A =
145  146  137  131
142  151  140  132
133  142  139  128
131  130  126  130
Indices start at 1.
Give the entry in the top-right corner.
Answer: 131
The entry in row 3 and column 1: 133
Give the largest entry.
Answer: 151
Give the entry at row 1, column 1.
Answer: 145
The bottom entry of the column that holds the smallest entry is 126

B = [119 111 158 140 102 134 126 114 144 155 137]
The third entry from the right: 144
Read off the fourth-last entry.
A: 114
Read off the entry at the centre.
A: 134
The 2nd entry from the right is 155

Read these off the row that follows.
1) The entry just left of the largest entry?
2) The entry just left of the centre entry?
3) The 3rd entry from the right?
4) The second entry from the left?
5) The fourth-last entry?
[125 131 118 132 143 136 105 110 129 132 115 125 148 110 150]
1) 110
2) 105
3) 148
4) 131
5) 125

W =
[[122 131 127 129 128 125 128 139 127 123 123 128 125 127 128 122]
 [132 129 131 134 124 121 127 137 132 121 122 124 127 122 130 120]
 [135 121 132 128 132 135 124 122 125 131 138 123 121 132 130 121]
 [132 130 131 127 115 131 124 124 132 125 114 127 119 122 122 139]
 [124 130 117 130 127 122 125 133 131 129 127 114 145 128 135 126]
 [128 122 127 135 115 114 122 114 142 124 124 119 127 116 121 146]
 [127 118 132 128 132 136 118 115 132 126 132 117 123 134 129 131]
 [134 121 127 140 127 124 139 130 137 135 125 124 150 129 136 135]
 [121 122 118 121 129 132 114 128 127 123 129 116 129 129 134 120]
 [129 134 122 111 130 151 113 113 124 132 131 117 127 143 133 127]
 [131 126 136 131 127 127 135 122 130 132 133 129 119 126 123 131]
 [124 129 127 132 127 123 125 128 125 126 132 124 134 136 123 128]]
Indices start at 1.
The entry at row 1, column 2 is 131
The entry in the bottom-right corner -> 128
Find the entry in row 1 and column 1.
Answer: 122
The top entry of the column that holds the largest entry: 125
The entry in row 3 and column 3: 132
Find the entry in row 3 and column 1.
Answer: 135
Find the entry directly above the smallest entry.
Answer: 121
Find the entry at row 2, column 1.
Answer: 132
The top-right entry is 122
Find the entry directly below the largest entry.
Answer: 127
Find the entry at row 2, column 2.
Answer: 129
The entry at row 1, column 3: 127
Find the bottom-left entry.
Answer: 124
Find the entry just left of the smallest entry.
Answer: 122
Find the bottom entry of the column that holds the smallest entry.
Answer: 132

Questions about the matrix below. Indices start at 1.
1) Find the entry directly below the smallest entry.
2) Find the entry at row 1, column 1.
3) Find the entry just left of the largest entry.
4) Find the entry at row 2, column 3.
5) Find the top-right entry.
6) Find the entry in the bottom-left corner.
[[100 128 119 119 126 120 138 125 125 127 125 109 144]
 [112 125 127 116 130 121 135 126 123 127 129 118 142]
 [120 131 117 124 131 123 136 121 120 129 130 103 147]
 [121 126 135 112 138 124 125 128 123 125 134 114 145]
 [126 122 143 105 139 124 118 130 124 125 137 123 142]]
1) 112
2) 100
3) 103
4) 127
5) 144
6) 126

Read these off the grid that follows. Counting starts at 1.
1) Give the entry at row 1, column 3.
2) Give the entry at row 2, column 3.
3) Give the entry in row 3 and column 1.
4) Give the entry at row 1, column 2.
5) Give the largest entry.
6) Give the entry directly below the smallest entry.
7) Give the top entry of the column that holds the smallest entry.
8) Give the entry at row 1, column 1.
[[141 122 138 116 108 103 119 129 125 135 130 121]
 [150 130 137 132 130 121 117 136 126 136 128 151]
 [143 130 142 117 125 106 135 118 139 128 115 114]
 [143 136 129 136 140 121 143 139 134 137 115 144]
 [141 138 133 136 139 120 149 134 138 131 109 137]
 [117 136 118 134 147 138 152 134 134 128 114 117]
 [135 119 114 124 115 101 134 139 116 138 128 126]
 [140 138 128 135 141 123 149 144 134 132 113 142]
 [112 135 117 135 140 139 153 122 136 122 120 120]
 [127 122 142 116 120 126 114 108 134 122 133 111]
 [129 119 106 129 120 116 131 146 111 136 123 131]]
1) 138
2) 137
3) 143
4) 122
5) 153
6) 123
7) 103
8) 141

[[136 137 140 120 120]
 [114 131 133 119 121]
 [136 114 121 157 138]
 [106 129 134 125 120]
 [137 111 109 123 148]
 [115 124 126 129 126]
 [135 138 139 119 121]
 [134 126 133 148 131]
 [133 138 137 119 118]
 [133 117 114 120 139]
 [138 130 130 137 129]
 [133 135 135 119 122]
 [133 138 130 122 120]
 [128 131 130 126 126]
 [127 138 135 118 119]]
Give the smallest entry in the last column.
A: 118
Give the last entry, reading row by row.
A: 119
The third entry, reading row by row -> 140
The top entry of the column that holds the smallest entry -> 136
The minimum: 106
The entry in the bottom-left corner -> 127
Give the maximum.
A: 157
The fifth entry in reading order -> 120
The entry directly above the smallest entry is 136
The entry at the centre is 133
The entry directly below the largest entry -> 125
The largest entry in the last row -> 138
Give the fourth entry, reading row by row.
A: 120
The bottom entry of the column that holds the largest entry -> 118
Give the last entry of the smallest entry's row.
A: 120
Give the second entry on the diagonal from the top-right corner.
A: 119
Give the third entry from the end, reading row by row.
A: 135
Give the largest entry in the first column.
A: 138
Give the entry directly below the centre entry.
A: 137
The second smallest entry: 109
Give the entry just right of 128.
A: 131
Give the entry just right of the largest entry.
A: 138
The entry directly below the smallest entry is 137
The 3rd entry on the main diagonal: 121
Give the entry just right of the smallest entry.
A: 129

[140 112 104 125 120 137 138 113 133 133]
The third entry from the left is 104
Report the second entry from the left.
112
The third entry from the right -> 113

X =
[[120 131 123 140 130 129 131 131 136 130 132 124]
 [126 130 130 122 135 129 133 135 141 129 134 128]
 [131 128 126 121 123 127 131 133 131 128 131 130]
 [114 127 128 117 133 126 122 135 114 122 138 124]
 [109 126 127 126 133 129 130 142 146 137 125 130]
 [132 131 127 132 123 127 131 130 116 132 128 120]
 [128 128 130 128 123 127 126 118 130 125 121 130]
 [134 126 130 126 132 128 137 115 124 129 121 125]
 [142 127 126 122 131 128 126 158 114 125 131 115]
 [122 129 126 131 135 129 125 115 128 137 128 132]
 [124 128 130 119 141 128 126 138 137 131 131 126]
 [135 128 127 124 122 127 131 111 135 141 126 138]
 [115 126 126 126 134 128 127 149 133 127 130 133]
 [120 129 124 117 136 129 133 138 133 133 131 118]]
The top-right entry: 124
Give the bottom-right entry.
A: 118
Give the smallest entry in the first column.
A: 109
Give the second entry on the diagonal from the top-right corner.
A: 134
Give the entry just right of the largest entry.
A: 114
Give the second entry from the end, reading row by row.
A: 131
Give the entry directly below the largest entry.
A: 115
The bottom-left entry is 120
Give the entry just right of 149.
A: 133
The entry directly above the largest entry is 115
The maximum is 158
The smallest entry in the last column -> 115
Give the 3rd entry, reading row by row.
A: 123
Give the fourth entry from the end, reading row by row.
A: 133
Give the first entry in reading order.
A: 120
Give the entry directly below the smallest entry.
A: 132
Give the largest entry in the first column.
A: 142
Give the 2nd largest entry.
A: 149
Give the fourth entry, reading row by row.
A: 140
Give the third entry on the diagonal from the top-right corner.
A: 128
Give the smallest entry in the last row.
A: 117
The second entry on the main diagonal: 130
The 3rd largest entry: 146
Give the 5th entry, reading row by row.
A: 130
Give the 3rd entry on the main diagonal.
A: 126
Give the top entry of the column that holds the largest entry.
A: 131

Read these off the matrix that follows. Indices start at 1.
1) Report the entry in row 1 and column 2.
2) Report the entry in the top-left corner.
3) Report the entry at row 2, column 1.
4) Report the entry at row 2, column 2.
5) Report the entry in the bottom-right corner.
6) Report the entry just right of the largest entry.
7) Report the entry in row 1 and column 3.
8) Report the entry directly above 155.
array([[118, 120, 129, 129, 125, 132, 129, 129, 130, 122, 122, 140],
       [127, 152, 107, 154, 124, 155, 133, 121, 130, 127, 129, 108]])
1) 120
2) 118
3) 127
4) 152
5) 108
6) 133
7) 129
8) 132

[119 156 121 108 147 122 138 154 130 129 108 144 139 127 117 144]
What is the second entry?
Answer: 156
What is the entry just right of the largest entry?
Answer: 121
What is the entry just left of 129?
Answer: 130
What is the first entry from the left?
Answer: 119
